Below is a small trained network, with its code and all its weights. Each question gives an input and a class and asks what happens when units are switched off, that is, made to give their printed mean instead of their output.

import numpy as np


def w(rows, s, z=0):
    codes = np.array(rows[::2]) - 128.0
    scale = np.full(codes.shape[1], s)
    scale[-1] = z or s
    return codes * scale


def norm(h):
    return h / np.sqrt((h * h).mean(-1, keepdims=True) + 1e-5)


def f(y):
    return y / 2 * (1 + np.tanh(0.7978845608 * (y + 0.044715 * y**3)))


def log_softmax(a):
    a = a - a.max(-1, keepdims=True)
    return a - np.log(np.exp(a).sum(-1, keepdims=True))


def net(x, mask):
    res = np.array(x, float).reshape(1, 5) / 4 @ E
    u = 0
    for l in range(3):
        y = f(norm(res) @ A[l][:, :-1].T + A[l][:, -1])
        res = res + np.where(mask[u : u + 4], y, B[l][:, -1]) @ B[l][:, :-1]
        u += 4
    return log_softmax(norm(res)[-1] @ U[:, :-1].T + U[:, -1])


A, B = {}, {}
E = w([
[133,133,116],'x0',
[1,154,104],'x1',
[91,205,180],'x2',
[121,140,120],'x3',
[120,140,125],'x4',
],0.00069)
A[0] = w([
[3,169,101,83],'L0N0',
[84,172,174,92],'L0N1',
[99,224,206,102],'L0N2',
[153,205,234,251],'L0N3',
],0.0038,0.002)
B[0] = w([
[228,204,134,207],'L0N0',
[128,103,78,136],'L0N1',
[80,55,18,170],'L0N2',
[17,253,43,250],'L0N3',
],0.0026,0.0019)
A[1] = w([
[131,168,48,137],'L1N0',
[130,16,108,138],'L1N1',
[93,35,154,9],'L1N2',
[4,146,4,163],'L1N3',
],0.0026,0.0012)
B[1] = w([
[196,5,176,191],'L1N0',
[37,181,103,114],'L1N1',
[55,184,29,62],'L1N2',
[208,50,191,248],'L1N3',
],0.0026,0.0014)
A[2] = w([
[193,192,238,56],'L2N0',
[255,214,222,81],'L2N1',
[189,80,29,249],'L2N2',
[170,161,230,58],'L2N3',
],0.0027,0.0016)
B[2] = w([
[185,29,227,156],'L2N0',
[150,2,230,235],'L2N1',
[37,231,81,248],'L2N2',
[244,34,227,130],'L2N3',
],0.0024,0.0016)
U = w([
[56,174,37,198],'0',
[232,3,228,3],'1',
[128,114,159,141],'2',
],0.0038,0.00041)

Each question gives the input, the list of numbers given to net, and the class t.
The units are the neurons (one row each of A and B). Each row of codes is followed by its name. A weight is (code - 128) times the scale printed after its matrix; where a second scale follows, it is the last column's (A, B and U).
mask holds one flag per neuron, layer by layer. A switched-off neuron (its flag False) gives its mean, the last column of its row in B, instead of its output. The means were averaged over made-up inputs and are rounded, as every weight is.
A unit's drop is (log p(t) with every unit on - log p(t) with that unit switched off) / (log p(t) with every unit on - log p(t) with every unit switched off).
unit that matters most: the unit with the biggest drop
top k neurons: the k neurons with the biggest drops, biggest first
top k neurons in layer l: the k neurons of layer l with the biggest drops, biggest first
drop of u: that unit's drop, to one decimal
input [-4,7,1,1,3], class 1: unit that matters most -> L0N0
input [-5,-8,-8,0,-6], class 0: top 2 neurons in layer 1 -> [L1N3; L1N2]
input [-7,8,6,-4,-4], class 1: top 4 neurons -> [L1N3; L0N0; L1N1; L1N0]
input [-7,-7,8,1,5], class 0: top 3 neurons in layer 0 -> [L0N3; L0N2; L0N0]
input [-5,-2,-5,-5,-5], class 0: top 3 neurons -> [L0N0; L1N2; L1N3]
input [-4,-5,8,-2,3], class 0: top 2 neurons -> [L0N3; L0N2]
input [5,6,3,7,6], class 1: top 2 neurons -> [L0N0; L1N3]
input [-8,-1,-5,2,-1], class 0: top 2 neurons in layer 1 -> [L1N3; L1N2]
input [0,-7,-8,8,5], class 0: top 3 neurons in layer 1 -> [L1N3; L1N1; L1N2]
input [0,-2,-5,4,2], class 0: drop of L1N2 -> 1.4
input [-3,-7,-7,8,-4], class 0: drop of L1N1 -> 1.0
input [0,7,2,-1,6], class 1: drop of L1N1 -> 0.0
